Below are the code and all the weights of a small trained network. Each question names an input and a class and asks about switching units off, where a switched-off unit gives its printed mean instead of its output.

import numpy as np


def w(rows, s, z=0):
    codes = np.array(rows[::2]) - 128.0
    scale = np.full(codes.shape[1], s)
    scale[-1] = z or s
    return codes * scale


def f(y):
    return y / 2 * (1 + np.tanh(0.7978845608 * (y + 0.044715 * y**3)))


def log_softmax(a):
    a = a - a.max(-1, keepdims=True)
    return a - np.log(np.exp(a).sum(-1, keepdims=True))


def net(x, mask):
    res = np.array(x, float).reshape(1, 6) / 4 @ E
    y = f(res @ A[0][:, :-1].T + A[0][:, -1])
    res = res + np.where(mask, y, B[0][:, -1]) @ B[0][:, :-1]
    return log_softmax(res[-1] @ U[:, :-1].T + U[:, -1])


A, B = {}, {}
E = w([
[138,168,115,65,53,67,66,95,194,99,213],'x0',
[107,106,131,136,105,173,94,141,108,112,124],'x1',
[158,79,220,202,190,122,85,42,71,112,218],'x2',
[113,156,1,109,202,118,93,72,44,52,113],'x3',
[64,99,123,102,157,71,85,227,69,190,173],'x4',
[24,113,83,206,103,73,165,12,186,168,117],'x5',
],0.011)
A[0] = w([
[128,148,117,88,83,80,61,139,189,64,192,78],'neuron 1',
[173,177,111,101,79,127,66,68,136,162,201,80],'neuron 2',
[90,161,125,118,171,83,81,221,91,203,171,59],'neuron 3',
[103,157,60,75,92,157,163,173,159,156,52,65],'neuron 4',
[121,111,78,103,125,126,133,168,196,100,85,32],'neuron 5',
[100,158,85,86,86,139,140,184,185,135,9,50],'neuron 6',
[174,128,91,154,99,175,132,97,169,99,111,24],'neuron 7',
[15,133,126,172,149,112,141,67,179,162,91,119],'neuron 8',
[183,84,233,219,174,112,91,41,69,110,192,93],'neuron 9',
[129,101,136,206,182,164,224,163,59,167,24,80],'neuron 10',
[208,175,152,186,108,157,148,85,171,59,91,20],'neuron 11',
[105,171,61,77,176,109,104,68,36,64,91,71],'neuron 12',
[159,165,67,131,10,105,90,123,145,138,182,76],'neuron 13',
[106,154,51,154,160,134,91,114,116,78,125,91],'neuron 14',
[237,182,179,53,165,158,110,193,91,89,109,128],'neuron 15',
[221,150,142,117,91,189,184,49,192,41,55,5],'neuron 16',
[133,96,254,145,35,140,172,164,186,210,127,79],'neuron 17',
[29,135,111,157,124,74,158,131,104,165,170,69],'neuron 18',
[87,116,69,231,79,107,129,79,178,123,106,130],'neuron 19',
],0.0092,0.0029)
B[0] = w([
[166,90,90,90,154,167,122,76,171,198,94,200],'neuron 1',
[158,134,95,109,192,173,142,83,147,168,117,180],'neuron 2',
[98,81,37,210,107,96,68,180,144,138,118,209],'neuron 3',
[161,121,154,126,160,112,143,90,51,140,202,220],'neuron 4',
[182,117,126,119,130,124,151,117,83,93,151,173],'neuron 5',
[179,84,168,161,124,75,154,120,56,111,157,226],'neuron 6',
[102,120,124,155,127,102,95,157,124,152,133,161],'neuron 7',
[84,109,182,90,91,175,160,111,177,83,187,206],'neuron 8',
[163,108,169,124,121,85,128,102,63,131,181,251],'neuron 9',
[151,138,75,86,195,201,80,37,161,193,66,226],'neuron 10',
[86,81,46,199,104,72,108,152,120,124,114,189],'neuron 11',
[152,209,152,65,65,104,104,147,160,57,78,220],'neuron 12',
[139,115,128,108,178,153,135,73,134,164,83,190],'neuron 13',
[129,184,150,98,120,112,119,136,126,99,114,182],'neuron 14',
[51,90,189,146,98,182,233,135,231,61,176,226],'neuron 15',
[97,92,57,160,103,87,74,155,145,138,109,215],'neuron 16',
[155,249,145,62,119,99,86,166,138,80,90,242],'neuron 17',
[119,92,85,139,101,143,133,172,147,92,132,180],'neuron 18',
[98,117,176,138,103,144,179,166,167,140,146,204],'neuron 19',
],0.011,0.017)
U = w([
[58,109,178,119,122,168,207,132,172,106,165,164],'0',
[148,254,156,96,117,88,105,141,128,100,100,88],'1',
[182,93,170,124,151,75,150,86,39,128,181,46],'2',
[151,118,116,104,202,184,127,66,148,181,85,55],'3',
[73,81,79,145,125,76,85,180,123,138,126,255],'4',
],0.015,0.00099)

Each question gives the input, the list of numbers given to net, and the class t.
The units are the neurons (one row each of A and B). Each row of codes is followed by its name. A weight is (code - 128) times the scale printed after its matrix; where a second scale follows, it is the last column's (A, B and U).
mask holds one flag per neuron, in row order. A switched-off neuron (its flag False) gives its mean, the last column of its row in B, instead of its output. The means were averaged over made-up inputs and are rounded, as every weight is.
A unit's drop is (log p(t) with every unit on - log p(t) with that unit switched off) / (log p(t) with every unit on - log p(t) with every unit switched off).
The circuit of an input: a set's keep is (log p(t) with only the set's units on - log p(t) with every unit switched off) / (log p(t) with every unit on - log p(t) with every unit switched off). Starting from the 12 units with the biggest drops (on a tie, the unit counted first), units are removed one at a time, each time the one whose removal leaves the highest keep (on an exact tie, the one counted first), for as long as the keep stays at least 0.8.
units of the circuit, in order: the units of the circuit, biggest drop first
most important unit: the unit with the biggest drop
top k neurons: the k neurons with the biggest drops, biggest first
drop of u: that unit's drop, to one decimal
input [8,6,4,6,-4,0], class 3: most important unit -> neuron 1
input [6,6,7,7,8,-3], class 4: top 4 neurons -> (neuron 3; neuron 17; neuron 4; neuron 6)
input [6,-7,-3,-1,7,-1], class 4: top 2 neurons -> (neuron 3; neuron 10)
input [3,3,-8,7,3,4], class 2: top 4 neurons -> (neuron 4; neuron 6; neuron 17; neuron 5)
input [3,6,5,-2,6,1], class 4: top 2 neurons -> (neuron 3; neuron 4)
input [8,4,7,-5,-2,-4], class 3: top 3 neurons -> (neuron 1; neuron 2; neuron 6)
input [-7,5,5,7,8,2], class 4: top 2 neurons -> (neuron 3; neuron 17)
input [4,4,-1,6,-7,-6], class 4: top 2 neurons -> (neuron 16; neuron 11)
input [6,-2,2,-1,-8,7], class 4: top 4 neurons -> (neuron 16; neuron 11; neuron 15; neuron 7)
input [-7,7,0,-6,-5,-2], class 3: top 3 neurons -> (neuron 10; neuron 12; neuron 14)
input [0,-3,-7,5,5,-7], class 0: top 2 neurons -> (neuron 15; neuron 9)
input [-3,-3,-2,-8,8,-6], class 1: top 3 neurons -> (neuron 17; neuron 16; neuron 11)
input [-8,0,7,-3,2,-5], class 3: top 3 neurons -> (neuron 10; neuron 6; neuron 4)
input [-1,-4,1,2,5,7], class 0: units of the circuit, in order -> (neuron 8)
input [4,-2,6,-7,-3,5], class 1: top 2 neurons -> (neuron 17; neuron 15)
input [1,-8,8,8,2,2], class 1: top 2 neurons -> (neuron 12; neuron 6)
input [-1,-2,4,0,-8,-5], class 4: drop of neuron 16 -> 0.4
input [-3,-3,4,-6,-4,5], class 1: drop of neuron 8 -> 0.0
input [-6,8,-1,-2,4,-5], class 3: drop of neuron 19 -> 0.3
input [-8,-7,0,-8,-6,-5], class 1: drop of neuron 1 -> 0.7
input [3,-7,-8,5,-6,1], class 2: units of the circuit, in order -> (neuron 6)
